Below is a small trained network, with its code and all its weights. Each question gives an input and a class and asks what happens when units are switched off, that is, made to give their printed mean instead of their output.

import numpy as np


def w(rows, s, z=0):
    codes = np.array(rows[::2]) - 128.0
    scale = np.full(codes.shape[1], s)
    scale[-1] = z or s
    return codes * scale


def f(y):
    return y / 2 * (1 + np.tanh(0.7978845608 * (y + 0.044715 * y**3)))


def log_softmax(a):
    a = a - a.max(-1, keepdims=True)
    return a - np.log(np.exp(a).sum(-1, keepdims=True))


def net(x, mask):
    res = np.array(x, float).reshape(1, 8) / 4 @ E
    y = f(res @ A[0][:, :-1].T + A[0][:, -1])
    res = res + np.where(mask, y, B[0][:, -1]) @ B[0][:, :-1]
    return log_softmax(res[-1] @ U[:, :-1].T + U[:, -1])


A, B = {}, {}
E = w([
[138,71,163,140,30,174,142,110,145,37],'x0',
[113,138,89,91,88,139,169,92,160,208],'x1',
[106,107,180,185,133,130,149,102,107,139],'x2',
[132,42,88,15,80,136,186,117,155,125],'x3',
[140,98,87,58,121,254,137,118,85,86],'x4',
[74,150,140,196,128,186,113,127,75,160],'x5',
[65,173,118,173,121,177,132,136,191,143],'x6',
[123,125,167,155,220,113,80,50,135,84],'x7',
],0.0079)
A[0] = w([
[80,156,111,117,67,136,185,92,123,190,59],'n1',
[75,144,97,140,107,121,166,120,189,196,156],'n2',
[162,116,215,142,129,59,116,122,108,103,254],'n3',
[68,142,160,136,152,254,85,114,92,83,197],'n4',
[178,205,107,115,249,88,105,65,108,142,106],'n5',
[182,76,81,4,117,98,116,154,182,67,253],'n6',
],0.0066,0.0038)
B[0] = w([
[149,105,94,110,160,110,80,80,184,205,154],'n1',
[72,151,131,168,165,83,98,175,140,146,172],'n2',
[58,141,148,196,75,55,120,203,110,106,211],'n3',
[110,181,178,39,177,182,58,159,64,165,203],'n4',
[143,156,157,206,96,73,149,92,156,170,198],'n5',
[2,222,95,70,125,173,168,162,118,105,254],'n6',
],0.0099,0.0091)
U = w([
[134,140,188,253,69,49,172,89,136,133,193],'0',
[255,103,111,164,133,145,148,111,172,48,3],'1',
[80,173,151,92,106,217,174,218,79,47,218],'2',
[138,110,73,144,163,131,79,157,178,211,77],'3',
],0.0062,0.0039)

Each question gives the input, the list of numbers given to net, and the class t.
The units are the neurons (one row each of A and B). Each row of codes is followed by its name. A weight is (code - 128) times the scale printed after its matrix; where a second scale follows, it is the last column's (A, B and U).
mask holds one flag per neuron, in row order. A switched-off neuron (its flag False) gives its mean, the last column of its row in B, instead of its output. The means were averaged over made-up inputs and are rounded, as every weight is.
A unit's drop is (log p(t) with every unit on - log p(t) with that unit switched off) / (log p(t) with every unit on - log p(t) with every unit switched off).
The circuit of an input: a set's keep is (log p(t) with only the set's units on - log p(t) with every unit switched off) / (log p(t) with every unit on - log p(t) with every unit switched off). Starting from all 6 units, units are removed one at a time, each time the one whose removal leaves the highest keep (on an exact tie, the one counted first), for as long as the keep stays at least 0.8.
units of the circuit, in order: the units of the circuit, biggest drop first
most important unit: the unit with the biggest drop
top k neurons: the k neurons with the biggest drops, biggest first
drop of u: that unit's drop, to one decimal
input [1,8,-5,0,7,6,8,2], class 3: most important unit -> n1
input [5,7,-5,-7,-6,-2,3,-8], class 3: units of the circuit, in order -> [n1, n3]
input [-4,6,-2,-8,8,1,-7,3], class 0: top 2 neurons -> [n5, n6]
input [-5,8,-4,-3,8,7,-2,7], class 3: top 4 neurons -> [n6, n5, n3, n4]
input [0,3,-4,5,4,6,7,1], class 3: top 2 neurons -> [n1, n6]
input [-4,-5,-6,-3,1,2,6,1], class 3: top 4 neurons -> [n6, n3, n5, n4]
input [1,5,5,2,4,3,4,7], class 3: top 3 neurons -> [n6, n3, n1]
input [6,-4,-2,4,-8,-7,-5,5], class 2: top 2 neurons -> [n6, n5]
input [2,5,-2,8,-6,-3,7,-6], class 3: top 2 neurons -> [n1, n2]
input [-7,4,-4,-6,-1,5,3,0], class 0: top 3 neurons -> [n5, n6, n4]
input [-3,-8,6,-1,1,-1,3,4], class 0: top 3 neurons -> [n6, n5, n3]
input [-4,8,-4,-6,-2,-5,5,4], class 0: drop of n1 -> 0.0
input [-8,4,-4,-2,2,-5,-6,0], class 0: drop of n6 -> -0.2
input [0,7,3,0,6,5,2,-7], class 3: units of the circuit, in order -> [n1]
input [1,6,-4,4,-3,8,5,3], class 3: drop of n3 -> 0.1
